Here is a tiny trained network, its code and every weight. The questions are about switching its units off for an input and a class, where a switched-off unit gives its printed mean instead of its output.

import numpy as np


def w(rows, s, z=0):
    codes = np.array(rows[::2]) - 128.0
    scale = np.full(codes.shape[1], s)
    scale[-1] = z or s
    return codes * scale


def f(y):
    return np.maximum(y, 0)


def log_softmax(a):
    a = a - a.max(-1, keepdims=True)
    return a - np.log(np.exp(a).sum(-1, keepdims=True))


def net(x, mask):
    res = np.array(x, float).reshape(1, 4) / 4 @ E
    y = f(res @ A[0][:, :-1].T + A[0][:, -1])
    res = res + np.where(mask, y, B[0][:, -1]) @ B[0][:, :-1]
    return log_softmax(res[-1] @ U[:, :-1].T + U[:, -1])


A, B = {}, {}
E = w([
[115,217,184,132,156,188,72,100,105,88],'x0',
[121,248,121,152,94,142,154,135,41,103],'x1',
[152,156,213,73,180,169,162,146,122,193],'x2',
[54,84,217,109,95,99,127,167,105,149],'x3',
],0.011)
A[0] = w([
[78,113,186,130,123,150,153,172,69,175,169],'N0',
[147,196,122,240,160,103,79,66,128,88,191],'N1',
[187,156,127,31,140,70,164,230,199,203,240],'N2',
[144,105,170,124,127,92,155,176,122,129,26],'N3',
[221,129,126,105,214,106,181,156,170,151,165],'N4',
[246,123,139,151,132,205,116,144,147,98,133],'N5',
[99,107,66,103,27,125,137,171,102,170,117],'N6',
[10,78,151,123,116,83,64,177,212,168,251],'N7',
[34,201,195,123,254,188,162,121,166,52,247],'N8',
[189,87,97,176,125,175,184,122,190,193,155],'N9',
],0.008,0.0028)
B[0] = w([
[131,141,172,147,65,93,167,162,116,161,208],'N0',
[214,130,153,115,20,158,80,116,180,116,229],'N1',
[96,194,195,205,116,150,190,164,140,192,227],'N2',
[126,151,56,95,65,48,173,148,84,134,157],'N3',
[155,181,253,63,166,156,147,41,222,172,202],'N4',
[149,186,61,61,173,153,112,143,127,219,186],'N5',
[51,84,153,226,187,187,154,98,124,59,190],'N6',
[133,69,129,180,29,226,169,165,223,50,253],'N7',
[136,153,33,171,48,99,74,177,228,209,254],'N8',
[209,102,149,154,192,139,130,114,254,196,192],'N9',
],0.0075,0.0098)
U = w([
[149,184,90,175,38,138,101,187,110,111,251],'0',
[222,137,45,96,181,202,92,90,162,169,209],'1',
[173,125,194,179,112,169,201,131,184,160,251],'2',
[73,81,73,225,72,130,158,156,151,46,85],'3',
[120,71,148,154,113,133,255,189,65,158,5],'4',
[68,93,129,76,243,110,96,99,81,93,5],'5',
[129,91,157,45,153,94,158,118,68,82,5],'6',
],0.0076,0.0028)

Each question gives the input, the list of numbers given to net, and the class t.
The units are the neurons (one row each of A and B). Each row of codes is followed by its name. A weight is (code - 128) times the scale printed after its matrix; where a second scale follows, it is the last column's (A, B and U).
mask holds one flag per neuron, in row order. A switched-off neuron (its flag False) gives its mean, the last column of its row in B, instead of its output. The means were averaged over made-up inputs and are rounded, as every weight is.
A unit's drop is (log p(t) with every unit on - log p(t) with that unit switched off) / (log p(t) with every unit on - log p(t) with every unit switched off).
The circuit of an input: a set's keep is (log p(t) with only the set's units on - log p(t) with every unit switched off) / (log p(t) with every unit on - log p(t) with every unit switched off). Starting from all 10 units, units are removed one at a time, each time the one whose removal leaves the highest keep (on an exact tie, the one counted first), for as long as the keep stays at least 0.8.
units of the circuit, in order: the units of the circuit, biggest drop first
most important unit: the unit with the biggest drop
k most important neurons: the k neurons with the biggest drops, biggest first
drop when u is switched off: that unit's drop, to one decimal
input [8,4,6,-5], class 1: units of the circuit, in order -> (N5)
input [-4,1,-2,0], class 3: units of the circuit, in order -> (N4, N6)
input [-7,8,-1,2], class 4: units of the circuit, in order -> (N8, N1)
input [5,1,6,6], class 0: units of the circuit, in order -> (N8, N4)
input [8,-2,4,8], class 0: units of the circuit, in order -> (N8, N4)
input [-6,5,0,5], class 4: 3 most important neurons -> (N8, N1, N0)
input [-8,6,-2,-2], class 3: 3 most important neurons -> (N6, N4, N5)
input [3,-3,-3,7], class 3: units of the circuit, in order -> (N7, N4)
input [-4,1,-1,-5], class 1: units of the circuit, in order -> (N7, N0)
input [8,-1,3,-2], class 1: units of the circuit, in order -> (N5, N2)
input [6,-7,-6,1], class 3: units of the circuit, in order -> (N7, N4)
input [-7,6,-1,-8], class 1: 2 most important neurons -> (N7, N0)
input [-3,-1,-2,0], class 3: 3 most important neurons -> (N4, N5, N1)
input [8,3,3,-2], class 0: units of the circuit, in order -> (N8)
input [8,-7,0,0], class 1: units of the circuit, in order -> (N2, N0)
input [4,-7,2,-4], class 1: units of the circuit, in order -> (N5, N0)
input [-3,0,-5,-4], class 1: 2 most important neurons -> (N7, N2)
input [-1,6,6,8], class 4: 2 most important neurons -> (N1, N0)
input [-3,-7,-2,8], class 3: 2 most important neurons -> (N7, N4)
input [7,2,2,-5], class 1: most important unit -> N5
input [-2,-4,0,7], class 3: 2 most important neurons -> (N7, N4)
input [2,5,1,-5], class 1: drop when N1 is switched off -> -0.1
input [-7,7,3,5], class 4: drop when N0 is switched off -> 0.0
input [-1,4,-1,3], class 3: drop when N9 is switched off -> 0.1
input [8,-3,-1,6], class 3: drop when N7 is switched off -> 0.3
